Below are the code and all the weights of a small trained network. Each question names an input and a class and asks about switching units off, where a switched-off unit gives its printed mean instead of its output.

import numpy as np


def w(rows, s, z=0):
    codes = np.array(rows[::2]) - 128.0
    scale = np.full(codes.shape[1], s)
    scale[-1] = z or s
    return codes * scale


def norm(h):
    return h / np.sqrt((h * h).mean(-1, keepdims=True) + 1e-5)


def f(y):
    return y / 2 * (1 + np.tanh(0.7978845608 * (y + 0.044715 * y**3)))


def log_softmax(a):
    a = a - a.max(-1, keepdims=True)
    return a - np.log(np.exp(a).sum(-1, keepdims=True))


def net(x, mask):
    res = np.array(x, float).reshape(1, 5) / 4 @ E
    u = 0
    for l in range(4):
        y = f(norm(res) @ A[l][:, :-1].T + A[l][:, -1])
        res = res + np.where(mask[u : u + 6], y, B[l][:, -1]) @ B[l][:, :-1]
        u += 6
    return log_softmax(norm(res)[-1] @ U[:, :-1].T + U[:, -1])


A, B = {}, {}
E = w([
[58,164,153,58,72,198],'x0',
[90,218,172,88,186,70],'x1',
[118,1,172,76,181,153],'x2',
[53,60,198,182,83,80],'x3',
[192,136,235,79,57,113],'x4',
],0.003)
A[0] = w([
[2,161,205,148,62,79,129],'L0N0',
[37,65,180,79,123,109,6],'L0N1',
[155,220,147,122,94,22,121],'L0N2',
[107,175,165,56,90,127,116],'L0N3',
[95,154,109,160,149,97,141],'L0N4',
[140,129,233,19,198,110,110],'L0N5',
],0.0068,0.0022)
B[0] = w([
[183,182,210,156,166,124,253],'L0N0',
[112,112,186,221,222,167,187],'L0N1',
[213,182,109,168,118,171,247],'L0N2',
[153,151,61,123,174,250,185],'L0N3',
[158,161,89,154,126,84,161],'L0N4',
[176,51,125,123,255,104,253],'L0N5',
],0.0066,0.0028)
A[1] = w([
[182,129,162,53,249,76,175],'L1N0',
[175,2,147,93,129,223,139],'L1N1',
[92,224,226,197,112,134,121],'L1N2',
[145,173,89,123,118,138,5],'L1N3',
[241,52,198,157,28,6,95],'L1N4',
[74,141,49,220,88,105,87],'L1N5',
],0.0052,0.0019)
B[1] = w([
[144,143,106,98,105,73,251],'L1N0',
[127,140,102,173,55,150,240],'L1N1',
[145,130,150,162,96,142,181],'L1N2',
[92,118,128,172,154,182,121],'L1N3',
[130,169,94,62,116,77,203],'L1N4',
[127,2,140,164,210,97,166],'L1N5',
],0.0078,0.0033)
A[2] = w([
[107,141,78,122,167,187,9],'L2N0',
[171,114,82,39,181,178,208],'L2N1',
[166,95,44,69,116,130,120],'L2N2',
[159,254,128,146,132,179,103],'L2N3',
[73,85,98,198,180,103,78],'L2N4',
[53,161,68,75,142,165,66],'L2N5',
],0.0064,0.0015)
B[2] = w([
[100,154,170,80,176,128,134],'L2N0',
[30,110,107,129,68,77,228],'L2N1',
[124,108,228,91,130,71,210],'L2N2',
[170,205,73,94,128,226,252],'L2N3',
[126,104,26,96,139,161,202],'L2N4',
[68,114,254,127,75,86,118],'L2N5',
],0.0058,0.0032)
A[3] = w([
[159,119,236,136,212,122,104],'L3N0',
[68,144,79,61,77,166,129],'L3N1',
[201,129,113,149,211,128,176],'L3N2',
[111,66,68,170,123,173,254],'L3N3',
[128,86,145,32,168,220,183],'L3N4',
[188,37,160,126,2,153,178],'L3N5',
],0.0065,0.0021)
B[3] = w([
[114,107,101,208,134,154,172],'L3N0',
[75,146,212,177,79,121,154],'L3N1',
[30,107,84,116,68,201,254],'L3N2',
[155,170,81,39,111,144,245],'L3N3',
[85,143,91,116,68,116,176],'L3N4',
[186,254,148,149,219,138,225],'L3N5',
],0.007,0.0033)
U = w([
[32,146,193,107,51,119,97],'0',
[172,218,113,145,92,208,194],'1',
[99,50,20,89,143,127,170],'2',
[105,61,163,243,178,179,123],'3',
[125,95,116,191,89,100,47],'4',
[156,130,130,90,134,7,155],'5',
[123,87,160,140,114,123,2],'6',
],0.014,0.0074)

Each question gives the input, the list of numbers given to net, and the class t.
The units are the neurons (one row each of A and B). Each row of codes is followed by its name. A weight is (code - 128) times the scale printed after its matrix; where a second scale follows, it is the last column's (A, B and U).
mask holds one flag per neuron, layer by layer. A switched-off neuron (its flag False) gives its mean, the last column of its row in B, instead of its output. The means were averaged over made-up inputs and are rounded, as every weight is.
A unit's drop is (log p(t) with every unit on - log p(t) with that unit switched off) / (log p(t) with every unit on - log p(t) with every unit switched off).
The circuit of an input: a set's keep is (log p(t) with only the set's units on - log p(t) with every unit switched off) / (log p(t) with every unit on - log p(t) with every unit switched off). Starting from the 12 units with the biggest drops (on a tie, the unit counted first), units are removed one at a time, each time the one whose removal leaves the highest keep (on an exact tie, the one counted first), for as long as the keep stays at least 0.8.
circuit, biggest first: the units of the circuit, biggest drop first
k most important neurons: the k neurons with the biggest drops, biggest first
top k neurons in layer l: the k neurons of layer l with the biggest drops, biggest first
input [1,-7,7,2,3], class 1: circuit, biggest first => L3N5
input [-1,2,0,-3,2], class 2: circuit, biggest first => L0N5, L3N2
input [0,4,0,-8,2], class 2: top 3 neurons in layer 0 => L0N5, L0N2, L0N0
input [-4,-5,2,1,-1], class 5: 4 most important neurons => L0N3, L1N4, L0N1, L2N3
input [-4,7,7,-6,-6], class 5: circuit, biggest first => L1N0, L0N3
input [-7,-5,1,-2,7], class 5: circuit, biggest first => L1N4, L0N3
input [-5,2,8,7,8], class 3: 2 most important neurons => L0N1, L3N0
input [3,3,-4,1,-8], class 2: circuit, biggest first => L1N5, L3N5
input [2,4,1,-8,8], class 2: 3 most important neurons => L0N5, L0N3, L3N5
input [-5,1,7,-3,-5], class 5: 4 most important neurons => L0N1, L1N0, L2N2, L1N5
input [8,-3,6,-4,3], class 0: circuit, biggest first => L2N1, L3N1
input [6,-3,7,4,7], class 3: top 4 neurons in layer 0 => L0N1, L0N5, L0N0, L0N2
input [5,-4,-4,5,-7], class 2: top 2 neurons in layer 1 => L1N5, L1N1
input [4,2,5,-4,2], class 2: circuit, biggest first => L0N5
input [-5,1,6,-6,-8], class 5: 3 most important neurons => L0N1, L2N2, L2N1
input [-3,5,3,0,2], class 2: circuit, biggest first => L0N5, L3N2
input [-4,-8,7,4,2], class 1: 2 most important neurons => L3N5, L1N1
input [6,6,7,-3,6], class 2: top 2 neurons in layer 0 => L0N5, L0N3
input [0,-4,-6,-2,-2], class 2: 2 most important neurons => L1N5, L0N0
input [-1,-3,8,2,8], class 5: circuit, biggest first => L1N4
input [3,8,7,-7,-4], class 5: 2 most important neurons => L1N0, L2N1
input [5,3,3,0,-6], class 0: 4 most important neurons => L1N5, L0N2, L2N5, L3N1
